Below are the code and all the weights of a small trained network. Each question names an input and a target symbol and asks about switching units off, where a switched-off unit gives its printed mean instead of its output.

import numpy as np


def w(rows, s, z=0):
    codes = np.array(rows[::2]) - 128.0
    scale = np.full(codes.shape[1], s)
    scale[-1] = z or s
    return codes * scale


def f(y):
    return np.maximum(y, 0)


def softmax(a):
    e = np.exp(a - a.max(-1, keepdims=True))
    return e / e.sum(-1, keepdims=True)


def log_softmax(a):
    a = a - a.max(-1, keepdims=True)
    return a - np.log(np.exp(a).sum(-1, keepdims=True))


def net(x, mask):
    ids = ['Φαζημψω'.index(c) for c in x.split()]
    T = len(ids)
    res = E[ids] + P[:T]
    r = res
    for j in range(2):
        rows = slice(2 * j, 2 * j + 2)
        q, k, v = (r @ M[0][rows].T for M in (Q, K, V))
        z = softmax(np.where(np.tri(T) > 0, q @ k.T / 2**0.5, -1e9)) @ v
        o = O[0][rows]
        res = res + np.where(mask[j], z, o[:, -1]) @ o[:, :-1]
    y = f(res @ A[0][:, :-1].T + A[0][:, -1])
    res = res + np.where(mask[2:10], y, B[0][:, -1]) @ B[0][:, :-1]
    return log_softmax(res[-1] @ U[:, :-1].T + U[:, -1])


Q, K, V, O, A, B = {}, {}, {}, {}, {}, {}
E = w([
[229,48,168,164,158,133],'Φ',
[21,103,173,93,122,178],'α',
[148,100,181,66,74,51],'ζ',
[98,205,193,61,47,145],'η',
[78,132,21,61,26,106],'μ',
[133,51,104,94,249,155],'ψ',
[135,147,46,49,175,62],'ω',
],0.019)
P = w([
[253,135,63,29,181,135],'0',
[221,101,175,45,137,177],'1',
[160,101,156,57,114,143],'2',
[61,109,140,78,93,115],'3',
[97,139,157,84,116,172],'4',
[22,109,198,84,64,125],'5',
[1,138,114,73,127,122],'6',
[116,181,128,64,154,198],'7',
[35,100,150,90,81,120],'8',
[1,120,141,122,86,112],'9',
[51,177,43,111,170,145],'10',
[143,234,132,91,222,237],'11',
],0.006)
Q[0] = w([
[53,86,85,127,112,51],'H1',
[251,103,2,203,182,249],'H1',
[156,64,145,107,44,202],'H2',
[231,161,81,225,125,51],'H2',
],0.0072)
K[0] = w([
[88,129,129,134,115,117],'H1',
[176,116,127,131,139,154],'H1',
[98,137,144,140,110,158],'H2',
[146,142,196,106,245,74],'H2',
],0.012)
V[0] = w([
[191,193,116,133,180,253],'H1',
[72,164,171,162,78,126],'H1',
[117,171,235,141,135,145],'H2',
[160,76,60,213,230,81],'H2',
],0.0061)
O[0] = w([
[7,95,147,101,37,109,120],'H1',
[172,156,121,140,145,185,2],'H1',
[129,78,72,126,188,66,17],'H2',
[147,143,206,141,159,153,22],'H2',
],0.012,0.0039)
A[0] = w([
[97,216,49,154,79,108,166],'N1',
[169,123,119,183,29,161,125],'N2',
[66,72,141,95,113,255,254],'N3',
[75,39,185,77,120,162,112],'N4',
[207,77,29,103,106,79,108],'N5',
[213,81,152,140,100,85,163],'N6',
[151,242,167,159,75,100,76],'N7',
[176,77,156,75,191,134,82],'N8',
],0.0089,0.0038)
B[0] = w([
[101,2,187,136,152,153,211],'N1',
[146,165,202,97,105,72,168],'N2',
[214,100,59,219,128,64,255],'N3',
[119,192,116,167,132,141,253],'N4',
[17,203,120,92,152,194,217],'N5',
[215,85,167,81,143,140,214],'N6',
[73,51,162,205,147,46,152],'N7',
[50,156,218,174,97,102,208],'N8',
],0.0069,0.0092)
U = w([
[121,32,156,65,217,190,183],'Φ',
[173,117,28,99,131,80,156],'α',
[161,138,106,2,198,125,98],'ζ',
[58,95,132,57,97,168,2],'η',
[153,188,85,119,88,172,134],'μ',
[17,178,159,153,131,75,66],'ψ',
[124,202,121,49,140,76,228],'ω',
],0.0076,0.0023)

Each question gives the input, a string of symbols that net reads in full, and the target symbol t.
The units are the heads (2 rows each of Q, K, V and O) and the neurons (one row each of A and B). Each row of codes is followed by its name. A weight is (code - 128) times the scale printed after its matrix; where a second scale follows, it is the last column's (O, A, B and U).
mask holds one flag per unit, heads first, then neurons. A switched-off unit (its flag False) gives its mean, the last column of its rows in O or B, instead of its output. The means were averaged over made-up inputs and are rounded, as every weight is.
A unit's drop is (log p(t) with every unit on - log p(t) with that unit switched off) / (log p(t) with every unit on - log p(t) with every unit switched off).
The circuit of an input: a set's keep is (log p(t) with only the set's units on - log p(t) with every unit switched off) / (log p(t) with every unit on - log p(t) with every unit switched off). Starting from all 10 units, units are removed one at a time, each time the one whose removal leaves the highest keep (on an exact tie, the one counted first), for as long as the keep stays at least 0.8.
units of the circuit, in order: the units of the circuit, biggest drop first
most important unit: the unit with the biggest drop
top k neurons: the k neurons with the biggest drops, biggest first
heads that matter: for each layer, one digit per head in row order, 1 if its drop is at least 0.15 and else 0, layers parted by /
drop of u: that unit's drop, to one decimal
input Φ Φ α η η Φ ψ, target ψ: heads that matter -> 01
input Φ η η ω μ μ Φ α, target α: units of the circuit, in order -> (N3, N5)
input Φ μ ψ, target α: most important unit -> N3
input α μ Φ ψ Φ α, target μ: heads that matter -> 10
input μ μ μ Φ α Φ Φ ω ω ψ, target α: heads that matter -> 01
input ζ ω ω ω η, target η: top 3 neurons -> (N1, N3, N5)
input Φ Φ ω ψ η Φ ω μ, target η: heads that matter -> 01
input ω Φ Φ Φ ψ ω η ψ Φ ω α, target α: heads that matter -> 00
input ψ Φ ζ, target ζ: top 2 neurons -> (N6, N1)
input Φ ω Φ Φ Φ ω ω μ α, target μ: units of the circuit, in order -> (H1, N3, H2)
input Φ Φ ψ η, target η: drop of N5 -> 0.3
input Φ ω ω Φ ω η ζ, target ζ: drop of N4 -> 0.1
input ω ω η Φ ψ, target ψ: drop of N3 -> 0.0
input Φ ζ η Φ ζ Φ Φ Φ Φ ω μ, target η: units of the circuit, in order -> (N1)
